Below is a small trained network, with its code and all its weights. Each question gives an input and a target symbol and asks what happens when units are switched off, that is, made to give their printed mean instead of their output.

import numpy as np


def w(rows, s, z=0):
    codes = np.array(rows[::2]) - 128.0
    scale = np.full(codes.shape[1], s)
    scale[-1] = z or s
    return codes * scale


def softmax(a):
    e = np.exp(a - a.max(-1, keepdims=True))
    return e / e.sum(-1, keepdims=True)


def log_softmax(a):
    a = a - a.max(-1, keepdims=True)
    return a - np.log(np.exp(a).sum(-1, keepdims=True))


def net(x, mask):
    ids = ['Ξεζλμτ'.index(c) for c in x.split()]
    T = len(ids)
    res = E[ids] + P[:T]
    u = 0
    for l in range(3):
        r = res
        for j in range(3):
            rows = slice(2 * j, 2 * j + 2)
            q, k, v = (r @ M[l][rows].T for M in (Q, K, V))
            z = softmax(np.where(np.tri(T) > 0, q @ k.T / 2**0.5, -1e9)) @ v
            o = O[l][rows]
            res = res + np.where(mask[u + j], z, o[:, -1]) @ o[:, :-1]
        u += 3
    return log_softmax(res[-1] @ U[:, :-1].T + U[:, -1])


Q, K, V, O = {}, {}, {}, {}
E = w([
[62,88,71,203,135,197,145,156,207,143],'Ξ',
[164,96,152,193,103,70,115,68,65,126],'ε',
[128,53,183,112,168,93,120,192,21,152],'ζ',
[155,156,35,135,41,194,152,253,170,72],'λ',
[119,214,191,70,188,129,133,80,198,108],'μ',
[104,162,140,22,109,154,84,41,132,104],'τ',
],0.012)
P = w([
[137,154,111,136,145,106,52,151,147,178],'0',
[109,97,125,155,158,138,104,131,130,71],'1',
[88,92,145,150,114,149,151,119,135,86],'2',
[154,147,48,118,140,114,153,123,104,175],'3',
[126,125,143,121,118,124,157,120,120,153],'4',
[85,75,167,144,118,143,148,133,145,36],'5',
[146,91,133,149,150,121,56,135,137,69],'6',
[139,149,137,126,111,121,157,143,114,183],'7',
[114,101,99,103,117,146,248,107,113,98],'8',
[119,70,154,155,151,141,72,132,147,12],'9',
[116,154,187,114,87,138,166,149,129,192],'10',
[146,130,94,117,118,139,191,115,110,138],'11',
[124,94,166,151,110,143,103,129,131,74],'12',
],0.014)
Q[0] = w([
[60,87,124,180,92,181,140,171,172,44],'0.h1',
[126,123,4,128,158,155,235,129,124,148],'0.h1',
[164,104,158,146,137,88,144,125,84,128],'0.h2',
[118,125,126,110,109,128,105,115,102,134],'0.h2',
[88,103,120,158,137,155,112,136,161,117],'0.h3',
[129,134,51,111,152,132,225,119,125,145],'0.h3',
],0.019)
K[0] = w([
[156,181,89,125,131,109,83,142,132,250],'0.h1',
[148,118,94,149,196,119,17,142,140,64],'0.h1',
[182,109,171,146,123,92,135,118,85,131],'0.h2',
[145,159,161,94,137,126,128,105,119,120],'0.h2',
[120,129,91,162,137,124,115,137,123,195],'0.h3',
[143,97,106,150,175,129,76,129,138,70],'0.h3',
],0.016)
V[0] = w([
[142,37,205,91,229,60,130,217,6,151],'0.h1',
[49,20,152,149,255,150,119,71,152,223],'0.h1',
[76,156,89,81,166,209,124,98,180,123],'0.h2',
[153,41,105,176,88,89,129,141,76,139],'0.h2',
[59,119,116,43,85,165,63,77,106,175],'0.h3',
[91,44,78,119,31,145,86,109,85,146],'0.h3',
],0.007)
O[0] = w([
[26,156,167,118,31,34,114,145,123,117,69],'0.h1',
[220,139,209,185,37,68,150,188,143,83,255],'0.h1',
[160,156,116,93,87,103,147,170,213,70,154],'0.h2',
[75,134,119,154,114,158,114,89,50,117,197],'0.h2',
[154,190,106,146,228,64,100,143,147,67,113],'0.h3',
[127,253,69,138,138,150,116,137,72,50,182],'0.h3',
],0.008,0.0051)
Q[1] = w([
[169,78,126,161,115,134,148,162,113,148],'1.h1',
[64,82,68,245,47,211,161,228,189,95],'1.h1',
[177,164,59,159,84,183,165,150,142,157],'1.h2',
[166,118,184,162,18,78,148,224,129,42],'1.h2',
[102,89,19,90,254,210,146,63,80,120],'1.h3',
[122,152,174,152,83,141,138,133,164,153],'1.h3',
],0.0053)
K[1] = w([
[112,104,90,149,82,126,120,148,133,117],'1.h1',
[120,166,74,255,128,148,29,178,156,210],'1.h1',
[100,78,141,145,140,154,142,108,92,34],'1.h2',
[100,84,128,207,109,129,97,162,89,178],'1.h2',
[143,148,127,49,158,120,65,79,87,147],'1.h3',
[102,124,144,157,123,140,187,128,154,94],'1.h3',
],0.007)
V[1] = w([
[116,158,137,162,172,127,203,115,222,134],'1.h1',
[131,199,153,168,204,61,16,182,222,255],'1.h1',
[104,114,63,172,91,151,144,197,137,185],'1.h2',
[125,109,163,46,77,156,110,73,89,75],'1.h2',
[158,146,84,65,124,125,63,142,87,141],'1.h3',
[170,160,167,125,169,41,58,196,97,204],'1.h3',
],0.0036)
O[1] = w([
[118,69,148,109,48,69,113,117,117,155,180],'1.h1',
[112,87,44,123,74,120,25,123,253,250,237],'1.h1',
[141,157,182,89,99,143,180,132,82,161,160],'1.h2',
[122,123,48,140,194,90,137,142,126,68,73],'1.h2',
[77,154,203,162,161,142,181,143,113,122,15],'1.h3',
[134,126,225,169,123,183,144,124,138,197,5],'1.h3',
],0.0045,0.0021)
Q[2] = w([
[188,144,109,186,104,154,137,192,130,99],'2.h1',
[137,129,83,158,138,182,136,173,147,138],'2.h1',
[41,145,124,159,71,95,101,172,140,98],'2.h2',
[131,167,153,76,121,61,129,99,90,154],'2.h2',
[105,148,199,84,131,2,119,95,87,111],'2.h3',
[79,133,85,98,219,138,137,58,123,137],'2.h3',
],0.0096)
K[2] = w([
[124,135,76,122,97,132,158,176,240,104],'2.h1',
[147,157,100,72,160,85,112,128,184,140],'2.h1',
[127,133,180,162,161,103,88,135,35,221],'2.h2',
[131,27,138,150,145,112,184,82,65,31],'2.h2',
[128,164,149,111,152,79,110,1,47,66],'2.h3',
[177,175,112,22,108,139,130,149,141,62],'2.h3',
],0.0086)
V[2] = w([
[145,86,162,165,99,138,157,111,52,138],'2.h1',
[136,135,133,92,125,100,113,130,188,144],'2.h1',
[141,195,95,56,118,161,138,185,210,99],'2.h2',
[112,128,128,63,115,180,157,254,142,152],'2.h2',
[94,140,109,233,121,167,150,205,104,152],'2.h3',
[163,191,168,61,132,119,89,86,164,129],'2.h3',
],0.0063)
O[2] = w([
[109,108,70,197,119,142,129,201,195,150,77],'2.h1',
[144,179,175,119,159,113,145,101,88,89,168],'2.h1',
[141,81,137,121,171,3,191,127,124,139,184],'2.h2',
[63,106,56,80,153,32,102,96,116,140,166],'2.h2',
[143,63,162,15,70,106,101,63,128,167,253],'2.h3',
[92,138,61,206,195,127,140,185,149,131,78],'2.h3',
],0.006,0.0051)
U = w([
[179,31,107,170,102,87,145,191,205,174,142],'Ξ',
[101,204,110,179,173,107,154,167,118,99,214],'ε',
[145,157,135,133,134,254,116,134,128,137,255],'ζ',
[44,154,123,116,80,57,110,139,123,125,38],'λ',
[172,134,209,67,129,110,144,64,88,102,44],'μ',
[78,122,65,79,150,133,99,89,121,141,67],'τ',
],0.0053,0.0017)

Each question gives the input, a string of symbols that net reads in full, and the target symbol t.
The units are the heads (2 rows each of Q, K, V and O). Each row of codes is followed by its name. A weight is (code - 128) times the scale printed after its matrix; where a second scale follows, it is the last column's (O and U).
mask holds one flag per head, layer by layer. A switched-off head (its flag False) gives its mean, the last column of its rows in O, instead of its output. The means were averaged over made-up inputs and are rounded, as every weight is.
A unit's drop is (log p(t) with every unit on - log p(t) with that unit switched off) / (log p(t) with every unit on - log p(t) with every unit switched off).
The circuit of an input: a set's keep is (log p(t) with only the set's units on - log p(t) with every unit switched off) / (log p(t) with every unit on - log p(t) with every unit switched off). Starting from all 9 units, units are removed one at a time, each time the one whose removal leaves the highest keep (on an exact tie, the one counted first), for as long as the keep stays at least 0.8.
circuit, biggest first: the units of the circuit, biggest drop first
most important unit: the unit with the biggest drop
which heads matter: for each layer, one digit per head in row order, 1 if its drop is at least 0.15 and else 0, layers parted by /
input ζ ε Ξ Ξ Ξ ε μ μ ε λ τ ζ, target τ: which heads matter : 100 / 000 / 000
input ζ Ξ Ξ Ξ ζ μ Ξ ε Ξ, target λ: which heads matter : 100 / 000 / 000
input Ξ Ξ ζ Ξ ε Ξ Ξ Ξ Ξ ζ Ξ τ, target λ: circuit, biggest first : 0.h1
input ε ε τ Ξ ζ Ξ Ξ Ξ ε Ξ τ ε ε, target ε: circuit, biggest first : 0.h1; 2.h3; 0.h3; 0.h2
input τ Ξ μ, target ε: which heads matter : 101 / 000 / 001
input μ τ ε ζ λ Ξ τ, target τ: which heads matter : 100 / 000 / 000
input λ ζ ε Ξ Ξ Ξ ε Ξ ε, target ζ: circuit, biggest first : 2.h2; 0.h1; 0.h2
input ζ λ ζ Ξ μ, target λ: which heads matter : 100 / 000 / 100
input ε Ξ Ξ Ξ ε ζ μ Ξ μ, target Ξ: which heads matter : 011 / 000 / 100
input τ λ ε Ξ τ λ ε ζ ε Ξ ε Ξ λ, target μ: circuit, biggest first : 2.h1; 0.h2; 0.h3; 1.h1
input ε μ Ξ μ ε Ξ Ξ τ Ξ λ, target ζ: circuit, biggest first : 2.h2; 0.h2
input Ξ ε ζ ε ζ ζ, target ζ: circuit, biggest first : 2.h2; 0.h2
input ζ Ξ Ξ Ξ τ μ μ, target ε: which heads matter : 001 / 000 / 001
input ε ε ε Ξ λ Ξ ζ μ τ ζ, target Ξ: which heads matter : 011 / 000 / 110
input Ξ Ξ ε τ λ λ ε ε Ξ Ξ μ τ ε, target Ξ: circuit, biggest first : 2.h1; 0.h3
input Ξ λ ε τ, target τ: most important unit : 0.h1
input Ξ Ξ Ξ Ξ μ ε τ, target Ξ: circuit, biggest first : 0.h3; 2.h1; 0.h2
input μ Ξ Ξ ζ, target μ: circuit, biggest first : 0.h1; 0.h2; 2.h1; 1.h1
input τ Ξ τ, target ε: circuit, biggest first : 2.h3; 0.h3
input Ξ Ξ Ξ ε ε ε Ξ Ξ Ξ μ ε μ μ, target ζ: circuit, biggest first : 2.h2; 0.h1; 0.h2
input Ξ ε ζ ζ ε ζ ε μ ζ λ τ ε ζ, target ε: most important unit : 0.h1
input λ Ξ Ξ ζ Ξ Ξ λ τ Ξ Ξ τ μ Ξ, target τ: circuit, biggest first : 0.h1; 2.h2
input τ Ξ ε ζ ε Ξ τ, target ζ: which heads matter : 110 / 000 / 110
input Ξ Ξ ε ζ Ξ Ξ Ξ ε λ Ξ ζ, target τ: which heads matter : 100 / 000 / 110
input ε ε Ξ Ξ Ξ, target ζ: which heads matter : 010 / 000 / 010
input ζ ζ Ξ μ, target λ: which heads matter : 100 / 000 / 000
